In the rows, zero is written as 128.
Rows, each with its class
[ 81 146 133 104  87 127 155  85 122  89 168  92 158  98 137 144 128 162
 118 125 169  83 100 138 109 110 121 142 116 142 110 120 189 155 150 123
 130 129 146 110 119 129 116 133  98 136 127 169 123 130 109 129 120 137
 136 111 131 101 126  99 160 166 127 176 127 105 118 136 127  91 157 106
 138 136 118  96 106  28 132  96 126 132  93 114 140  78 124 104  84 141
 122 128  93 111 138 135 138 165 134 155 142 157 144 123 133 161 137 142
  39 139  75  83 124 121 119 136  97  84 171 111 147 124 105 102 144  93
  97 136 136 141 128 124 137 101 135 101 107 139 164 130 154 126 112 124
 122 100 138 130 123 148 134  81 179 164 128  68 122 165 117 147 141  79
 186 123 124 136 179 144 160 115] | tal
[148 125 123 151 133 139 139 101 154 128  95 139 125 132 130  99 146 167
 123 121 132 105 121 126 123 124 129 125 144 128 125 124 121 126 122 119
 135 146 141  99 114 112 129 119 134 118 144 128 130  99 118 155 145 115
 116 156 133 104 117 164 128 117 107 130 109 133 141 146 138 138 127 144
 130 134 133 132 112 146 135 128 135 137 147 120 130 127 146 136 114 127
 123 138 148 144 130 125 132 131 136 156 103 128 111 127 112 127 125 142
 121 164 126 140 160 135 128 122 139 168 122 116 122 131 125 147 132 133
 134 116 133 124 126 138 125 129 122 138 107 121 128 120 115 122 132 136
  98 134 141 121 147 148 125 122 104 148 130  89 123 141 132 158 140 103
 113 129 113 121 128 110 144 134] | ketag
[126  80 127 101 114 164 135  50 130 123 134 136 131  80 139 140 124 123
 117 128 121  90 103 135 124 125 252 122 142 116 116 115 144 125 121 165
 128 132 168 124 127 154 139 162 116  92 117 157 133 152 115 133 130 106
 148  95 121  93 116 155 158 127 134 108 148 134 143 173 118 135  87 135
 116 131 116 118 121 151 169 154 144 134 121  64 108  52 171 118 115 123
 111 131 122 169 136 117 142 163 132 163 174 125 108 133 101  44 132 144
  64 165  93 140 126 124 131  99  94 162 146 121 169 117 124 140 116 123
 128 118 115 126 132 145 117 114 124 143 129 122 135 138 151 127 123 142
 148 106 134 125 159 131 149 139 115 128 123  87 116 170 130 133 152 103
 140 140 127 110 148  81 166 114] | genir
[118 119 127 121 126 134 132  85 118 120  97 102 150  99 135 118 131 155
 119 122 125  87 108 121 133 127 172 119 125 143 111 144 101 130 140 114
 142 146 130 106 135 136 131 120 116  95 131 131 138 115 116 143 129 107
 130 157 144 107 134 151 161 155 133 131 151 126 136 139 149 146 129 137
 128 141 125 160  94  89 137 119 139 145 128  91 135  46 147 103 106 121
 131 140 114 122 126 136 141 131 123 149 139 121 131 118 126 114 124 147
  94 164  81 138 175 127 125 110 146 106 166 120 153 122 103 143 119  94
 135 101 111 123 126 161 125 117 126 135 121 138 123 124 119 129 123 130
 138 125 125 131 148 146 131 145  87 139 131  77 124 151 120 101 136  89
 162 123 128 131 133  73 142 145] | ketag
[118 132 118 145 140 146 127  79 124 124 144 128 140  91 133 123 130 136
 120 119 115 118 105 131 121 138 192 127 129 127 124 119 140 116 126 155
 126 118 162 125 114 132 142 153 119 104 137 132 164 138 131 126 138 109
 136 110 120 113 121 141 102 180 135 123 142 126 135 152 104 145 132 126
 136 130 125 107 129 128 143 132 143 133 119  99 158  69 180 127 126 124
 133 162 123 139 141 127 143 156 126 129 153 122  95 126 142  95 145 131
  94 150 109 134 142 122 120 116 120 124 117 111 139 130 126 140 111 111
 135 120 105 111 108 136 123 122 143 121  97 137 149 131 149 125 123 125
 137 131 125 112 119 125 125 170  97 113 117 141 128 126 112 118 128 115
 145 140 162 126 138  61 143  97] | Kidor
[ 84 182 139 156 116 121 139 144 117 129 142  73 126 165 124 123 144 113
 125 115 147 150 139 138 121 129   4 132 119 147 137 120 115 126 150  54
 142 108 105  86 131  99 129  94 129 162 112  90 125  88 123 149 125 145
 118 132 136 145 132  78 146 114 127 155 126 106 105 114 138 118 197 111
 135 120 121 122 127  28  98  84 128 141 119 171 192 146  85  90 121 124
 120 161 124 137 123 143 119 104 125 106  86 148 154 132 170 203 155 113
 142  92 130  98  62 128 123 144 119 128 141 132 109 137 116 104 156 164
 111 144 139 131 138 141 146 133 140  95 113 149  91 139 109 142 132 127
 121 141 124 119  96 143 117 101 168 107 150 109 125 125 122 127 123 107
 161 128 131 146 157 186  93 126] | tal
[136 147 124 140 120 148 124  76 127 102 126 121 146 124 124 102 147 171
 133 117 149  91 118 126 140 119 117 126 135 124 131 121 139 111 138 132
 135 142 143 120 120 116 115 122 117 111 157 144 120 116 119 134 154 111
 129 161 128 115 134 156 180 143 105 153 128 149 143 120 138 143 138 134
 126 135 121 138 117 122 128 126 132 133 135 111 116  59 153 125  75 134
 126 153 148 141 123 145 141 138 147 156 110 144 118 127 122 121 112 139
  94 173 104 150 168 128 114 123 134 159 133 125 114 136 127 161 114 122
  98 134 132 121 116 134 127 128 124 112 127 105 176 135 154 133 134 125
 117 128 135 115 141 134 138 137 105 133 136  99 119 144 128 156 155 107
 115 141 120 125 137  93 135 116] | genir
[131 126 121 144 101 142 113  64 123 100 172 142 153  79 148 108 124 173
 117 115 158  75  90 136 119 126 157 111 120 142 105 109 140 100 138 115
 147 143 111 110 112 146 140 133 136 108 156 149 109 130 140 149 154  98
 124 115 133  87 131 141 171 185 137 180 145 104 130 140 144 146 130 101
 132 123 140 119  99  30 146  93 138 138 107  96 157  51 134 105  98 128
 128 140 106  87 131 135 160 146 119 133 145 121 116 130 134  95 131 161
  74 166  90 114 150 124 126 136 109 116 125  99 132 129 124 118 119  49
 144 112 120 139 125 142 130 117 140  89 124 146 162 127 217 129 135 134
 169 124 130 145 130 139 124 115 117 162 132  99 113 160 110 128 119  91
 171 120 116 105 146  99 178 127] | ketag
[124 123 140  75 114 143 140 147 136 104 122 123 128 120 107 136 115 119
 116 133 140 117 134 125 139 138 137 129 135 124 124 156 132 143 139 135
 137 133 161 127 106 126 114 123 112 123 131 160 123 168 116  93 120 146
 124 121 133 127 119 147 175 132 108 164 143 134 139 109 137  78 141 118
 134 131 116 117 137  89 135 143 152 132 139 106  93 117 140 147 133 139
 121 125 151 116 131 119 114 137 140 185 139 129 145 135 125 102 103 122
 110 162 122 122 118 138 123 114 128 129 180 139 112 114  98 124 129 126
 102 135 133 127 118 115 128 113 122 115 140 109 144 133 114 124 125 114
 158 130 130 137 139 115 141 110 129 132 132 136 128 128 119 134 143 142
 141 128 113 122 128 121 143 133] | genir
[117 131 119 122 131 127 143  97 129 119 113 140 121 115 128 125 130 149
 134 121  96 109 106 111 135 131 195 140 119 141 129 138 146 146 105 176
 109 165 123 145 136 133 131 144 124 112 131 137 166 120 129 149 150 105
 137 131 133 127 138 134 142 134 124  90 130 137 133 169 131 138 114 165
 137 140 114 131 124 162 153 132 131 133 127 135 123  92 150 120 116 127
 129 108 103 149 119 131 140 142 131 125 150 122 117 134 122 130 126 126
  84 137 109 148 218 117 120 132 134 104 119 116 186 136 125 162 105 112
 132 130 112 127 133 129 117 120 124 146 117 132 186 128 121 113 136 129
  82 131 145 114 138 146 129 163 101 128 119 117 126 153 124 118 131 111
 125 140 155 141 120  48 118 112] | ketag
[161  85 141 106  99 141 197  91 130 122 116 143 126 113 124 145 105 123
 112 126 155 105 140 116 127 124 236 121 134 105 131 138 141 131 131 160
 138 131 176 126 152 144 126 141 133 106 109 161 104 148 121 119 120 118
 138 108 116  79 128 136 150 136 142  98 153 134 119 126 112 149 112 120
 133 136 123 119 125 241 128 170 130 123 126  55 139 105 146 142  67 129
 133 128 121 154 138 118 126 148 135 147 156 139 126 130  88  64 128 139
  66 156 122 133 122 131 119 111 122 118 171 136 165 137 116 122 128 154
 106 125 143 123 119 124 127 116 132 128 138 111 100 143  92 131 109 136
 156 108 124 143 156 130 138 125 138 139 131 128 124 140 149 139 128 118
 136 129 114 112 148 131 162 114] | genir
[156 148 119 119 116 110 110 122  88  99 135 150 143 123 120 129 121 152
 136 134 114  99 107 131 128 146 139 122 130 134 132 155 129 132 117 183
 123 150  94 133 177 138 115 129 123  99 139 135 116 139 142 146 142 113
 111  89 131 121 148 115 183 159 142  88 136 124 116 143 129 178 106 139
 133 129 123 188 120 166 145 123 131 127 116 142 155  88 137 103  76 130
 121 135 104 126 120 123 139 120 127 121 144 131 132 152 139 142 104 159
  91 131 119 162 221 125 122 141 151  75 122 142 135 128 134 159 109  93
 110 123 126 114 134 124 145 121 126  90 131 140 177 191 124 121 138 118
 122 121 137 141 140 121 146 153  85 135 118 153 125 118 121  87 127 129
 136 131 136 154 150  55 126 121] | ketag
[125 113 124  94 108 133 130  93  96 108 127 109 140  97 136 133 122 127
 110 127 145  91 118 135 134 133 178 118 123 133 117 151 104 125 129 126
 150 134 136 117 133 153 132 119 111  95 113 135 128 145 116 135 120 120
 126 113 134  95 139 130 193 145 132 124 169 127 129 125 143 128 144 123
 130 121  99 149 109 102 143 120 179 150 130  94 160  48 148  85  87 116
 129 132 109 147 136 127 131 136 125 145 145 133 155 129 133 112 116 140
  79 169  74 119 145 134 132 100 138  94 192 142 146 120 104 123 130 118
 107 115 115 121 129 143 124  89 122  90 151 130 104 149 114 143 135 130
 185 104 123 142 156 105 142 144  99 110 135 105 113 139 119  81 137 126
 187 138 105 134 150  76 149 135] | tal
